Known rows, with every step that occurs:
e-x-h-j: [  86  170   18  -48  274  159 -172  123 -133  217  274   54  178  339
 -251  185  211  267   94  -52  578  107 -183  298   54 -183   46 -153
   96  -30 -168   94  201 -249   19  -74  121 -118 -132   31   17  -64
   45   50    1  -52  152  220   11 -183  -63]
z-h-e-j-d-c-m: [-130   48 -248  188  121 -131  -81  458 -301 -119 -200  239 -276 -316
  238 -211 -357   88 -340  128  116  282   -7  301  -63   57   22   93
   45  119  202   14  266  -12 -134 -116  249 -141  -49  -56 -297  104
  -64  423   69  -20   93  273  397  121  265]
c-m-z-d-w: [ -57  -95 -220   70 -367  114  285  164 -241  -83  336  359  -61 -500
  256 -307 -227  -75 -249   74  284  188 -157 -304  190   23   52   -6
  107  393  265   91   31 -256 -247   55 -156 -120  126    9  -98  -75
 -202 -213  -90  -97  -13   94  177  252  165]
h-x-p-j-d: [-247 -120  114   29  248 -191 -381  130    9   76 -206  -32  363  248
 -299  -55   68   72  -31 -320  472 -235   87  403   20 -137  223   82
  352 -360  -80 -268   40 -207  -47 -410  -39  -84 -297  -68 -219 -145
   77 -474 -208   19    1   84  245 -107  -78]
m-c-d-w: [-246  168  163 -156 -401  135  316   89    8   17   63  211   27 -373
  118 -243   79 -191 -322 -295  -71  186 -242  -35 -154   -6  -65   27
    2   76  245 -167 -384  121 -408  204  383  -55 -242   79  -47 -165
  105  348  174   70   49  -45  113  -12  261]
w-n-j-d-c-m: [-274 -520  497 -263 -165 -187 -230  216  171 -399 -372  154  -62 -126
  236   30 -399 -201  415 -202 -133  234 -202    0  108  449   28  106
  262 -425  237  -89  -32  121  109   58  -94 -113  -42  158 -305  269
  377 -107  154  -45 -137   21   85  195   43]
w-c-m-z: [-174    7  -29  442 -253   33  264  191 -187 -292 -137    6 -216 -225
  428 -361 -207 -201 -265   99   64  160  283 -314  167   37  150 -321
  -17  208  143  159  295  -65 -248  219   13 -245    1 -231 -105  -92
 -180  187  -50 -208   53 -166 -131  161  -30]
x-p-d-c-m-h-j-w: [ -19 -143  157   67  217  -12   38  604 -188  -64 -451  377  164 -317
 -155 -227 -345  188  -29  -89  571   54 -566  634   55  -24   94   82
  171 -432   12 -172  118 -301 -311  -83  407  103 -226   -6 -191 -201
 -112  159  -27  -91 -163  357  135  178 -182]
p-h-e-z-m-c-d-w: [-211  597 -346 -204   10  175  228 -103 -293  117  275  320   69 -280
  188 -174  121  192 -641  189  174   33 -101  391 -221 -361  -88 -116
   83  -38  140   69  -20 -178 -223  -54  279  218  -53  118 -102 -329
 -397  535  464  109   97  181  316   29  371]
p-j-d-c: [-118 -319  520 -362  -20 -122 -178   35   86 -209 -474  159  163  -18
   25 -128 -153   57 -117 -402 -174 -186   14    1   31  129  210  103
  195 -611  285  -36    2  115   57 -188 -169  -14  -79  152 -181  -57
  374 -283  190   32  -22  174  159  194   23]
n-c-m-z: [-238   37 -152  406  -32  152  218  187 -116 -112   76  230  -43 -346
  315 -268 -401 -262  -62  155  117  306  102 -195  -97  128   50  129
    0 -197   28   84  -54  139 -200    7  104  -18  188 -178   30  113
 -152  145  -43 -100  -39   82  113  263   63]
n-j-w-c: [ 127 -197  144    0  -35 -188 -254   75  114 -457 -139   91  120 -106
  -19   18 -196  -57  405  -17 -111   88 -105   73  -30  326  -12  178
  -97 -482 -104   70  351  150  119 -143 -127 -188   49  -53 -201  -28
  155 -111  324 -215  -20   12 -317  322  -64]
z-m-c-d-w-n-x: [-436  -42  244 -260 -415  222   74    9 -119  112  235  244  259 -188
   87 -178  -90 -217   -6  -91 -295  208 -300  -80   43  219   -8   84
  324   33  280  -67 -180  205 -120  548  210  -14 -187  -89 -184 -194
   -9  409    9  -24  -11 -146  194  232  298]
d-c-m-z-x-h-e-j-w-n: [  73 -384 -227  280  144  -12  199  517  -89 -121  -85  168  357 -347
  378  -31 -140 -274  -38  182  455  183 -239   69  180   34  207 -216
  161  202   35  262  269 -280 -122  -50  128  -30  244   -7 -348  -77
   14  -45 -192 -281   49  236  308  352  214]
e-z-d-w-n: [ 175 -574 -115 -607 -458   41   44 -106 -271   68  638  255  112  -85
 -120  210   51  248 -367  274   62  -10 -361 -107  116   86 -290 -178
  140  260  101  -47 -176 -544  110  169 -162   -3 -119  167 -156 -184
  232 -278  251  173  -82   26  131   67 -149]
p-x-h-e-z: [ -96  605 -244   27  295   25   78   20 -192   98   70   75  370  163
  -49  197   66  174  129  148  359  -76   90  235 -221 -301  175 -136
  -76  -69 -126  143  101 -238   20 -134  119  107  363   99   22 -306
 -190 -146  176 -205  154  290   46 -342   87]
m-h-j-d-w: [-273  -51  194 -115   89  148 -119  373  -95  -41 -108  262   37 -153
 -243   12  -45  -77 -426 -277  345  131 -322  411  168 -130  265  558
 -283  -15  -30 -282  -70 -133 -101   32 -138   59 -276   72 -478 -102
   76  -27   53   95  -78  274  151   81 -103]
z-d-w-c: [ 202 -300  -20 -314 -502  -55   17  279 -188 -280  419  301  113 -274
   33 -167 -135  228 -196  124 -215  -68 -234 -213   23  293 -181  -37
  108  203  323    6  210 -291   77  214 -142  -87 -143   13  -27 -236
  -43 -239  181 -162  -65 -131  -70  213 -146]
d-c-m-h-e-x-j-w-n: [ -81 -348   19  344   95  115   93  451   11 -183  -62  237  289 -113
  368 -210 -196 -145   31   -5  206  151 -435  584  109    4   26 -168
  -49  200   27  163  240 -250 -186 -139  258 -147   21  208 -251 -107
  -25  236 -180   -4   23   12  293  135  141]
n-x-h-j-d: [-228   83  151 -112  110  -53 -498  227  -40   91  122   54  241  163
 -505  265 -193   33  560 -141  112   68  -63  262  -89   71  154  462
  126 -630  -75 -136   69  125  231  124 -125    6 -233  -51  -58   16
  359 -168  -82 -213  -82  328   31  -86 -135]
j-d-c-m: [-182 -407  228  -70  -70  -15   88  285  -91 -209 -176  222 -239 -287
  273 -201 -293 -217   11 -172 -139   94 -118  -26  -28  225   72  -56
  118 -367  342   24 -168   74 -203   65  -13  -21 -107   70 -130  210
  401  118  166   53 -180   91  161  235  -43]
n-w-j-d-c-m: [-143 -648  654 -365 -195   15  -71  327   -2 -446 -335  331 -322 -244
  390 -214 -401 -351  166 -220 -253   74  -38  -27  140  409  -93   37
   85 -373  453   22    4   95   -6   44  100 -136 -170  158 -187  226
  105  -22  425 -158  -49  -71  128   84  -20]
p-j-w-n-x-z-m-c-d: [-315 -268  438 -209 -353   45 -183 -203 -100  -96  -84   74  537  -40
 -163  -21 -250 -105  149 -151 -103  -15   47   65  186   68   -3  157
  270 -343  -28  -48   98  220  107   55 -181 -318  -21   80 -139 -436
  172 -112   62 -189  -51  265  173  350  412]
n-d-c-m: [-179 -220  242 -112 -132 -264   82  233   -6  -65  -42  297 -260  -73
   90 -165 -341 -319  197  -95 -177   79 -167 -245 -185  364 -110  -40
  211 -165  358   63  -77  155 -103  -43  367  181   97   69  274  253
  129   76   83  -85 -126  138  135  232  -16]
n-c-m-h-x-z-d: [-397  189 -399  483 -216   88   73  590 -412  -92  315  411  166 -326
 -105 -190 -484 -144   93  250  357  336   61  223 -114   -6  -61  188
   16   92  -30  -43  155  -82 -110 -247 -105  -68   88  -87  112  -31
 -260  -95 -267  -97 -183  251  332  440  -32]
p-h-j-w-c-m-z: [ 124  -30   63  123   51   60   -8  187 -159 -283 -290   54   55 -194
  210 -298 -198   39 -335  -21  473   81  216  211  134 -149   71 -245
   40  -58  -74   67  522 -146   40 -122 -185 -137   57  -64 -239 -211
 -210   26   60 -271  -35  317  -36  251  -57]
p-j-d-w-n-c-m-z-h-e: [-344 -192  182 -109    7  -51 -107  259  -24 -392 -269  379  272 -341
  433 -274 -612  -20 -483 -107  134  128   78  -18   40  142  131  562
  186 -488  234 -141  181  -59   26 -134 -137 -186  182    1 -446 -185
 -175 -232  143 -284   86  273  342   99  354]
e-z-x-h-j-w-d-c: [ 470 -411  -79 -314   48 -113  -86  193 -224   -4  164  221  346  143
 -321  332  -47  133  -23  187  546   53 -319   54  140  -31    1 -333
  222 -150  -68   32  330 -441   47   39  180  239   -9    8 -132 -299
  407   -7   43   65  -68  346   47  395 -234]
w-n-x-j-d: [-302 -656  480 -224 -250  -51 -613   37  230 -101  152 -160  342  358
 -238  238 -274    5  597 -171 -450  -53   21  164   72  287   25  319
  144 -236  -53 -230  -66   59  316  299  -76 -166 -316  124 -178  -14
  420 -324 -217  -66 -118 -116  167 -212  -23]
c-m-z-x-j-d-w: [-176 -272   69  180 -141  206   24  322  -84 -168  258  241  141 -148
  211 -220 -292 -235    3 -129  269  134  -29 -178  264  -13  279  128
  104  279   95  -40  114 -192 -358   83  -28   41   95   89 -215 -134
   30 -342 -181 -152  -14    3  305  120  276]
c-d-w-n-x-h-e-z-m: [-259  170 -138 -278 -113 -175  -93 -149 -171   76  538  203  151   42
   -4  169  -20   11    0  227  -27   68 -331  111 -120  121 -150  117
  345 -249   98   -4  -79 -199  114  296  291  -29  -40  109 -120 -290
  -34  177  281 -114   55  125   97 -171  224]
x-h-e-z-m: [-192  551 -556  228  441  215  143  -93 -323  153  437  178  207   -4
 -105  272   53  278 -170  568  331  -57 -100  333  -69 -271  114  102
   -4 -248 -137  273  144 -312  -36  -41  106  171  131  -43   28 -319
 -410  253  139   -5   20  273  144  -21  108]
x-j-d-w-n-c: [-259 -725  671 -291 -103  166 -326  145  238 -358  416  189  379   92
  -65  115 -314   65  127 -124 -417  -79 -188  151 -109  433  -56  597
  -10 -465   34 -253 -271  -86  163  211   58  -38 -175  291 -168 -117
  259 -367  150   -3 -226  -23  228 -145  -63]
j-w-d-c: [ 364 -778  303 -280 -105 -296  -50   23  130 -346  -98  136   95 -155
   78   13 -148  -63   55 -119 -149  -63 -251  -98    7  304  -43  -57
   -5 -359  214   56   71 -109   86   58   99 -134  -20   49 -214  -40
  349   83  138   88 -138  130  -81  425 -167]
h-e-j-d-w: [-167  -95  -60  -32  201 -130 -214  181  -97  -33  187   21 -183 -237
   57   45  109   30 -447  -93   72  -88 -116  232  -91   -7   69  528
 -380  -40   30  -70 -231 -157  -86 -183  -37  -71 -287   99 -362   41
  159  -28  455   81  133  180  276 -207  216]
m-h-x-p-c-d: [-348  314 -227  280  -19  -26  -66  415 -146  147 -224  -19  256   51
 -206 -212   57  -15 -188 -196  488   81  -99  625 -177 -283  170 -172
  168   55   -4 -258    8 -193 -309 -253  374   25 -348 -167 -182 -229
 -274  160 -349  136   78   37  193  -58  -79]
h-x-j-w-c: [ -55 -295  169  338    3   39 -201  175   95 -174  118  -78  554  214
 -123 -135   64  -13   67 -141   77 -186  150  318  -64   62   52 -126
   -1  -11 -218  -27  298 -144   20 -230   -2 -191 -152 -114  -73 -334
   17 -315 -346  -63    9 -160   64   89 -205]
z-h-x-p-j: [ -19  247  -80   83  193 -182 -261  225  -98   82 -229  184  449  263
 -277 -157  -90  233  -57  -33  542   36  102  428   11 -156   71 -104
  599   20  -65 -218  544 -197   62 -317  206  -95   75 -163 -163 -233
 -378 -204 -474 -159  101  106  221    2    0]
x-p-w-j-d-c-m-h: [-406 -204  298   58   66  130 -142  561 -119 -428 -418  343 -131 -310
  220 -321 -356  -41   64  -10  213   83 -267  469  252   36   59  287
  103 -458  350 -106  -93 -366 -143  -32  310 -136 -271  219 -352   40
 -121  123  230  -34 -259   23  125   39  -40]
m-z-h-e: [ -47  256 -509  264   55   78   95  151   20   49  -56  174  265 -243
   81  -57 -108   47 -481  271  305  218  114  163   82 -309  197  127
  -36  392 -129   19  315  -75 -110  -43  167  -90   80 -281 -265 -141
 -595  193 -368 -124  229   37  173  164  264]
p-d-c-m-z-h-x: [-223   26   97  -37 -160  -31  220  495 -143   34 -478  442  234 -317
  254 -462 -268   77 -226 -227  305  222   49  -57  -85  -42  205 -351
  437 -185  316   42  237 -109 -285 -102  273  -22   95 -320 -153  -15
 -273   75 -360 -153  188   63  295  364  -45]
z-d-c-m-h-e-x-p-w: [ -10  106 -577  199  -22   18  -16  649 -451  -24  108  442   45 -413
  177 -432 -288  217  -66  310  473   44 -574  615   90 -135 -124 -132
  140  234  317  102  190 -502 -241 -286  350  -59 -300   33  -40 -164
 -377  241  -58   10   22   65  265  274  151]
e-h-j-d-w-c-m-z-x-p: [  10 -244 -252   13  100  110   -7  627 -398    5    8  154 -162   52
   21  -94   15 -167 -518  151  831  167 -295   89  326  -44  206   63
  148  563 -111 -141  220 -388 -226  374  186  -20 -260  -72 -395 -246
   50 -157  395 -192   59  136   64  120 -122]
e-x-j-w-d-c: [ 344 -794  438 -194  -76  -57 -292  -27  147 -176  352  102  260  324
  -60   25   37  194  252 -203  -73  -64 -289  170   56  184  -57 -252
    6  -46   39  129  179 -260   -5  -22  325 -271 -184  211  -95 -103
  365   41   45  196   43  -43   61  122  -71]

Rows:
[ -93 -234 -207 -193 -340  171   88  306 -493   10  423  470   36 -287
  -83  -13 -348  140 -498  310  441  313 -448  156  125   90 -244   88
   50  226   43 -164  -33 -454   -7   92  -68   95 -110   81 -186 -207
   52  -10  134  160 -147  275  282  230 -162]	e-z-d-w-n-c-m-h-j
[  51   26   21  175 -112  372  178  316 -324  -83 -327  148  203 -400
  230 -415 -440   45 -511  -14  601  238   84  102   14 -124   44 -186
   68  -57  111   27  348  -18 -247 -172 -136   -6  122 -317 -169 -251
 -241  199 -165  -85  143  324  145  350  112]	p-c-m-z-h-j-w
[-122 -734  163 -225 -311 -184   33  368  117  -35 -122  164  176   23
  205   -9 -332 -445  106  -24   10  165 -140 -424  201  286   49 -250
  402  349  215   -7   56  -63  -27  182  271  165   93  -58  -52  138
   70 -178 -309 -214  -46  -53  241  370   80]	w-n-d-c-m-z-x
[-450 -205  129  126 -104  -38   50  545 -246 -323  -13  256 -120 -233
  272 -335 -132 -341 -283 -305   92  107  -18   84   -6   86  230  148
 -105 -180  275  -89   57 -217 -269   51 -191 -186 -163  -83 -476  -21
  160  -56  144 -112  -72  -38   73  116 -198]	j-d-w-c-m-h-x
[   5   77  265    0  -21 -109  -99  432 -229 -312 -391  239  121 -184
  218 -323 -382  -33  -20  -19  603   20  -55 -168  288   -4  167  -73
  258 -179  418   28  358 -335   25   -1  272   56    5  -81  -94 -328
 -191   20 -199 -158   56  239   46  430   77]	p-w-d-c-m-z-x-h-j
[-195 -357 -101   76 -108   43  -41  297 -256  -92 -161  -19   47 -296
  311 -189 -478  -20 -458   79  264  157  123   10 -106   59  -16   47
  -86   38  152   72  152 -109 -133 -246   97 -133   54 -241 -250  -95
 -239  153   38 -130  204  365  351  142  313]	p-c-m-z-h-e-j-w-n-d
[ 153 -133 -296  159  -91   22  -40  313  -55 -111  -54   -8  451  -34
 -122   46  -82  -48 -157   63  495  160   -7  -35  252 -122  268 -200
  162  216 -255  -21  433 -167 -122  119  204 -128 -132 -236 -213 -452
  -83  -89 -284 -340   81  190  -84  326   72]	m-z-x-h-j-w-c-d
[ -17 -138 -111  219  -21   -6 -182  576 -279 -265 -227   28   -1  -37
  106 -258 -355   37 -191   85  548  120  210  153  303 -133  220 -311
  315  184   -7 -134  583 -302 -196  140   72   -7 -281 -187 -272 -196
 -178    9 -104 -330  -82   55   64  158  -47]	w-c-m-z-x-p-h-j-d
[-284 -296  261  -93 -208   -8 -380  500  -77 -253 -174  437   93 -249
   74 -322 -511 -139  395   41   46  269  -95  206  156  168   24  251
  449 -513  356  -87  132  -97   24  179  298 -216 -174  -73 -348  177
    8   53  -37 -276 -111  -55  112  194   18]	n-x-p-w-j-d-c-m-z-h
[  82 -490   37 -134    5  -23 -139  329   89   -1 -209  208  537   -5
 -149  -27  -78  -81  -88 -103  341  -59 -140   39  306 -121  424  -83
  412    7   11 -102  180 -178 -199  -30  119  165 -133  -69 -335 -149
   89 -399 -268 -117    1    2  228  374   77]	m-z-x-p-j-d-c
[  37  -90  122  248   78    7 -115  433 -309 -238 -315   23    7 -167
  -75 -222 -461  163 -143  -41  695   48 -252  486   74  -50   32   41
   10 -242  123 -211  271 -348 -251  -96  189   26 -257  -76 -197 -324
 -149  294  -28   82 -114  354   64   65 -102]	x-p-c-m-h-j-w-d
[-338  164 -281  524 -439  -28  117  591 -485 -274  100  189   -7 -207
    5 -286 -279  -84 -108  191  303  192  244  108  152  -95   37 -261
    0  494   81   33  502 -286 -158  -38 -196 -294  -90 -140  -18 -237
 -290  -54 -274 -204  -89    2   91  341 -125]	w-c-m-h-x-z-d
[-438 -121  637 -152 -394  176 -144  593 -333 -206  -48  201  139 -233
  -26 -160 -471 -242  -44 -255  282  162  -59  236  -18   48  -28  286
  -42 -350  277 -228   15  -61  -33  108 -435   56 -127   68 -226  -99
  252 -108  156 -150  -65  258  196   55  -24]	p-c-m-h-j-d-w-n-x-z
[-224  301 -283   29 -398  333  229  513 -421 -198    2  367   13 -544
  396 -350 -341  254 -592  123  382  187 -147  163   -8 -171 -124  -28
 -128   82  449   96  135 -459 -297 -234 -165  161  -22   95 -120 -199
 -302  154  344  110  119   70  340   -7  142]	p-c-m-h-e-z-d-w-j
[ -33  -93   88  -82  230 -251 -385   -7  147 -183 -256  -46  673   80
  -32  154 -250   75  415  -95   80 -217  -30  283  -18   61   69  397
  173 -756  -87   53  340  -32  403 -283 -281 -183  208  106 -185 -326
   94 -462    9 -424   66  353   55  -86  209]	p-j-w-n-x-h-e
[-289 -335  100   19 -222    5   76  439 -212 -298   89  343    8 -277
  308 -361 -194 -262 -463 -167  148  216  149 -142   33   95  207   -2
  131  -40  268  -67  210 -209 -240  146 -116 -301  -56 -266 -515  -40
    1  -80  -27 -216   35  -64   93  239 -109]	j-d-w-c-m-z-h-x
[ -53 -504 -734  179  -52  100   59  293 -337 -146  235  229  215 -456
  182   58 -523   33 -234  501  227  211 -344  391   10   58 -209  200
 -203  -80 -175   25    7 -342  -20 -168  -96 -125  -26  -45 -271 -203
  -22  112   97   29 -176  322  267  343   43]	j-w-n-c-m-h-e-z-d
